Below are the code and all the weights of a small trained network. Each question names an input and a class and asks about switching units off, where a switched-off unit gives its printed mean instead of its output.

import numpy as np


def w(rows, s, z=0):
    codes = np.array(rows[::2]) - 128.0
    scale = np.full(codes.shape[1], s)
    scale[-1] = z or s
    return codes * scale


def f(y):
    return np.maximum(y, 0)


def log_softmax(a):
    a = a - a.max(-1, keepdims=True)
    return a - np.log(np.exp(a).sum(-1, keepdims=True))


def net(x, mask):
    res = np.array(x, float).reshape(1, 4) / 4 @ E
    y = f(res @ A[0][:, :-1].T + A[0][:, -1])
    res = res + np.where(mask, y, B[0][:, -1]) @ B[0][:, :-1]
    return log_softmax(res[-1] @ U[:, :-1].T + U[:, -1])


A, B = {}, {}
E = w([
[147,208,157,174,251],'x0',
[139,104,96,123,152],'x1',
[124,112,183,178,113],'x2',
[27,143,33,145,175],'x3',
],0.014)
A[0] = w([
[152,150,121,117,156,37],'neuron 0',
[145,165,134,165,204,59],'neuron 1',
[98,91,110,101,45,1],'neuron 2',
[68,124,103,157,134,143],'neuron 3',
[211,97,138,141,123,177],'neuron 4',
[8,120,128,120,149,178],'neuron 5',
[212,120,170,81,127,159],'neuron 6',
[95,86,90,141,56,94],'neuron 7',
[175,128,155,93,119,187],'neuron 8',
[115,69,91,136,56,25],'neuron 9',
[152,186,121,179,160,50],'neuron 10',
[57,125,89,150,149,173],'neuron 11',
[94,140,112,177,113,170],'neuron 12',
],0.015,0.002)
B[0] = w([
[159,181,165,120,66,165],'neuron 0',
[170,216,70,137,57,252],'neuron 1',
[184,186,97,181,142,249],'neuron 2',
[26,41,158,56,186,205],'neuron 3',
[102,97,159,54,130,218],'neuron 4',
[39,84,203,87,180,238],'neuron 5',
[42,39,255,58,188,244],'neuron 6',
[192,213,107,173,109,240],'neuron 7',
[43,26,171,117,174,203],'neuron 8',
[177,206,59,138,73,244],'neuron 9',
[244,210,47,191,64,222],'neuron 10',
[74,102,191,142,143,232],'neuron 11',
[100,62,105,137,161,178],'neuron 12',
],0.0092,0.013)
U = w([
[85,57,181,105,112,248],'0',
[250,161,123,172,44,8],'1',
],0.019,0.0017)

Each question gives the input, the list of numbers given to net, and the class t.
The units are the neurons (one row each of A and B). Each row of codes is followed by its name. A weight is (code - 128) times the scale printed after its matrix; where a second scale follows, it is the last column's (A, B and U).
mask holds one flag per neuron, in row order. A switched-off neuron (its flag False) gives its mean, the last column of its row in B, instead of its output. The means were averaged over made-up inputs and are rounded, as every weight is.
A unit's drop is (log p(t) with every unit on - log p(t) with that unit switched off) / (log p(t) with every unit on - log p(t) with every unit switched off).
The circuit of an input: a set's keep is (log p(t) with only the set's units on - log p(t) with every unit switched off) / (log p(t) with every unit on - log p(t) with every unit switched off). Starting from the 12 units with the biggest drops (on a tie, the unit counted first), units are removed one at a time, each time the one whose removal leaves the highest keep (on an exact tie, the one counted first), for as long as the keep stays at least 0.8.
units of the circuit, in order: the units of the circuit, biggest drop first
k most important neurons: the k neurons with the biggest drops, biggest first
drop of u: that unit's drop, to one decimal
input [-3,-3,6,-2], class 1: 3 most important neurons : [neuron 5; neuron 3; neuron 11]
input [-6,-5,4,-5], class 1: 4 most important neurons : [neuron 9; neuron 2; neuron 7; neuron 5]
input [-1,-8,-4,0], class 1: 2 most important neurons : [neuron 6; neuron 3]
input [6,8,3,-8], class 0: units of the circuit, in order : [neuron 6]
input [6,4,5,-6], class 0: 4 most important neurons : [neuron 6; neuron 8; neuron 9; neuron 7]
input [-6,-6,-7,-6], class 0: 3 most important neurons : [neuron 6; neuron 8; neuron 10]
input [8,8,8,6], class 1: 2 most important neurons : [neuron 10; neuron 1]
input [-8,3,7,-6], class 1: 3 most important neurons : [neuron 9; neuron 2; neuron 7]
input [-3,-3,-3,2], class 1: 2 most important neurons : [neuron 6; neuron 8]
input [6,2,-4,-7], class 0: drop of neuron 6 : 2.4
input [8,-8,-5,4], class 1: drop of neuron 8 : 0.0
input [6,6,1,-8], class 0: drop of neuron 6 : 1.4
